Here is a tiny trained network, its code and every weight. The questions are about switching its units off for an input and a target symbol, where a switched-off unit gives its printed mean instead of its output.

import numpy as np


def w(rows, s, z=0):
    codes = np.array(rows[::2]) - 128.0
    scale = np.full(codes.shape[1], s)
    scale[-1] = z or s
    return codes * scale


def f(y):
    return np.maximum(y, 0)


def softmax(a):
    e = np.exp(a - a.max(-1, keepdims=True))
    return e / e.sum(-1, keepdims=True)


def log_softmax(a):
    a = a - a.max(-1, keepdims=True)
    return a - np.log(np.exp(a).sum(-1, keepdims=True))


def net(x, mask):
    ids = ['αβγεηλμπστ'.index(c) for c in x.split()]
    T = len(ids)
    res = E[ids] + P[:T]
    u = 0
    for l in range(2):
        q, k, v = (res @ M[l].T for M in (Q, K, V))
        z = softmax(np.where(np.tri(T) > 0, q @ k.T / 2**0.5, -1e9)) @ v
        res = res + np.where(mask[u], z, O[l][:, -1]) @ O[l][:, :-1]
        u += 1
        y = f(res @ A[l][:, :-1].T + A[l][:, -1])
        res = res + np.where(mask[u : u + 4], y, B[l][:, -1]) @ B[l][:, :-1]
        u += 4
    return log_softmax(res[-1] @ U[:, :-1].T + U[:, -1])


Q, K, V, O, A, B = {}, {}, {}, {}, {}, {}
E = w([
[198,98,188,165,236,152,83,130,88,119,88,145],'α',
[169,85,148,86,164,132,126,133,128,103,91,85],'β',
[148,123,146,87,171,111,122,154,150,186,136,86],'γ',
[141,128,126,80,90,124,142,168,154,119,98,217],'ε',
[87,108,118,91,155,45,168,121,60,177,120,141],'η',
[130,85,193,163,178,166,131,92,127,175,136,131],'λ',
[184,113,121,113,148,63,116,147,132,53,252,160],'μ',
[160,106,121,69,102,172,105,102,28,143,146,136],'π',
[74,62,119,194,131,123,191,159,89,115,139,127],'σ',
[134,62,184,164,114,33,103,119,136,140,77,89],'τ',
],0.019)
P = w([
[95,148,36,136,117,199,10,180,154,174,71,113],'0',
[166,111,144,118,82,152,161,215,102,172,78,97],'1',
[138,96,148,104,94,147,156,183,97,156,98,91],'2',
[141,95,150,102,95,141,151,160,106,143,102,99],'3',
[144,100,151,96,100,141,151,141,108,133,112,108],'4',
[137,103,152,94,104,138,148,128,115,125,126,123],'5',
[134,105,151,94,120,134,150,118,121,117,135,140],'6',
[123,108,150,91,131,137,154,113,131,108,152,152],'7',
[115,111,146,87,144,130,156,108,141,104,166,166],'8',
[122,107,141,89,150,130,150,92,152,102,173,174],'9',
[140,109,136,114,143,122,157,89,169,112,180,178],'10',
],0.011)
Q[0] = w([
[100,221,80,161,129,117,91,74,155,75,148,117],'0.h1',
[207,79,156,124,132,68,150,128,123,96,254,137],'0.h1',
],0.0064)
K[0] = w([
[180,137,79,198,151,117,103,146,74,210,131,11],'0.h1',
[109,128,1,125,126,94,3,196,134,30,146,138],'0.h1',
],0.0049)
V[0] = w([
[138,164,110,127,65,102,122,123,99,69,255,206],'0.h1',
[103,121,84,133,77,188,112,140,34,201,103,97],'0.h1',
],0.0086)
O[0] = w([
[236,76,114,219,7,180,203,131,128,209,196,77,43],'0.h1',
[49,175,48,159,175,179,152,2,209,91,69,148,251],'0.h1',
],0.0098,0.002)
A[0] = w([
[115,126,254,55,146,154,120,157,157,125,85,162,195],'0.n1',
[156,85,32,140,111,185,120,177,67,79,62,64,210],'0.n2',
[75,155,173,151,61,45,176,149,180,18,85,183,1],'0.n3',
[117,127,146,99,78,70,206,172,55,158,106,139,66],'0.n4',
],0.0065,0.0024)
B[0] = w([
[182,155,92,208,72,144,121,44,224,158,127,90,254],'0.n1',
[67,101,244,76,103,240,138,112,160,96,163,147,157],'0.n2',
[79,1,47,188,131,140,36,126,168,111,143,227,175],'0.n3',
[184,96,201,122,164,142,5,188,142,138,126,214,174],'0.n4',
],0.0078,0.0099)
Q[1] = w([
[74,170,15,92,126,35,122,184,95,61,157,106],'1.h1',
[105,104,184,135,200,101,127,80,55,98,186,5],'1.h1',
],0.013)
K[1] = w([
[69,139,128,120,123,188,120,150,126,209,2,136],'1.h1',
[19,172,20,109,183,156,62,52,170,92,84,160],'1.h1',
],0.0087)
V[1] = w([
[104,186,37,26,57,56,190,143,214,143,146,126],'1.h1',
[118,128,102,255,114,171,136,75,185,254,169,44],'1.h1',
],0.0067)
O[1] = w([
[126,133,209,88,49,79,176,131,178,210,98,209,3],'1.h1',
[61,194,167,129,148,67,42,76,153,168,250,157,224],'1.h1',
],0.014,0.0052)
A[1] = w([
[186,99,43,157,89,123,207,140,130,92,85,94,91],'1.n1',
[126,66,152,115,94,146,162,152,152,98,105,168,198],'1.n2',
[183,120,158,105,68,136,233,153,157,135,57,151,139],'1.n3',
[185,199,2,131,158,124,104,183,127,183,112,42,253],'1.n4',
],0.0086,0.0046)
B[1] = w([
[8,166,159,82,162,159,77,166,81,153,71,201,183],'1.n1',
[176,157,167,130,159,157,182,113,169,194,172,74,254],'1.n2',
[141,136,81,196,156,83,130,102,55,196,162,72,246],'1.n3',
[148,176,153,139,43,52,234,138,118,84,118,146,215],'1.n4',
],0.011,0.0095)
U = w([
[126,170,190,165,100,130,107,186,100,140,121,138,63],'α',
[119,120,115,86,218,38,122,139,38,167,117,156,91],'β',
[73,86,137,186,107,144,183,184,144,106,149,170,254],'γ',
[162,117,138,171,129,106,151,105,124,175,151,103,184],'ε',
[143,44,97,195,51,71,47,141,138,138,90,110,175],'η',
[163,149,51,173,125,102,130,139,108,104,141,96,63],'λ',
[141,187,138,136,171,118,62,156,132,138,170,103,56],'μ',
[120,171,234,116,68,66,160,111,165,144,134,165,141],'π',
[213,96,146,122,134,179,127,145,254,101,135,102,139],'σ',
[128,185,130,67,109,186,154,95,63,141,150,197,128],'τ',
],0.0079,0.0055)

Each question gives the input, a string of symbols that net reads in full, and the target symbol t.
The units are the heads (2 rows each of Q, K, V and O) and the neurons (one row each of A and B). Each row of codes is followed by its name. A weight is (code - 128) times the scale printed after its matrix; where a second scale follows, it is the last column's (O, A, B and U).
mask holds one flag per unit, layer by layer, with each layer's heads first. A switched-off unit (its flag False) gives its mean, the last column of its rows in O or B, instead of its output. The means were averaged over made-up inputs and are rounded, as every weight is.
A unit's drop is (log p(t) with every unit on - log p(t) with that unit switched off) / (log p(t) with every unit on - log p(t) with every unit switched off).
The circuit of an input: a set's keep is (log p(t) with only the set's units on - log p(t) with every unit switched off) / (log p(t) with every unit on - log p(t) with every unit switched off). Starting from all 10 units, units are removed one at a time, each time the one whose removal leaves the highest keep (on an exact tie, the one counted first), for as long as the keep stays at least 0.8.
units of the circuit, in order: the units of the circuit, biggest drop first
most important unit: the unit with the biggest drop
k most important neurons: the k neurons with the biggest drops, biggest first
top k neurons in layer l: the k neurons of layer l with the biggest drops, biggest first
input λ ε α ε, target λ: top 3 neurons in layer 0 => 0.n3, 0.n1, 0.n2
input μ ε ε ε σ β λ ε ε ε, target μ: units of the circuit, in order => 0.h1, 1.h1, 0.n2
input β μ ε μ σ λ ε, target α: 2 most important neurons => 1.n1, 0.n1
input β λ β ε, target ε: 3 most important neurons => 0.n1, 1.n3, 1.n2
input ε ε ε ε σ ε ε μ β, target ε: most important unit => 0.h1
input λ ε τ λ ε ε β β, target σ: units of the circuit, in order => 1.n3, 1.n1
input ε ε μ α α ε π, target ε: 3 most important neurons => 0.n1, 1.n3, 0.n2
input β ε ε λ σ ε γ λ μ γ λ, target β: units of the circuit, in order => 1.n1, 0.n1, 1.h1, 1.n3
input ε β λ γ, target π: units of the circuit, in order => 1.n3, 1.n4
input λ ε λ ε μ, target λ: 2 most important neurons => 0.n4, 0.n1
input λ ε γ σ α α, target λ: units of the circuit, in order => 1.h1, 1.n4
input ε ε β λ ε γ λ β α ε, target π: units of the circuit, in order => 0.n3, 0.h1, 1.h1
input ε ε λ ε λ ε μ ε σ, target ε: top 3 neurons in layer 0 => 0.n1, 0.n4, 0.n3
input β λ ε α μ μ, target α: units of the circuit, in order => 1.n1, 0.h1, 0.n1, 1.h1
input π γ λ λ ε ε ε γ β μ α, target π: most important unit => 0.h1
input μ ε ε ε ε α ε α, target μ: units of the circuit, in order => 0.h1, 1.h1
input ε ε τ μ λ λ α λ ε ε π, target ε: 3 most important neurons => 0.n1, 1.n3, 0.n4
input λ β ε γ μ ε, target λ: 2 most important neurons => 0.n4, 0.n1
input ε ε γ ε, target π: top 2 neurons in layer 0 => 0.n3, 0.n4
input σ λ λ ε τ ε, target η: most important unit => 0.h1
input λ λ β π π β λ γ ε λ, target π: 2 most important neurons => 0.n3, 0.n4
input β μ σ γ ε, target β: 3 most important neurons => 1.n1, 0.n1, 1.n3
input ε ε η ε, target β: top 2 neurons in layer 0 => 0.n1, 0.n3
input λ μ ε ε η, target λ: top 2 neurons in layer 0 => 0.n4, 0.n1
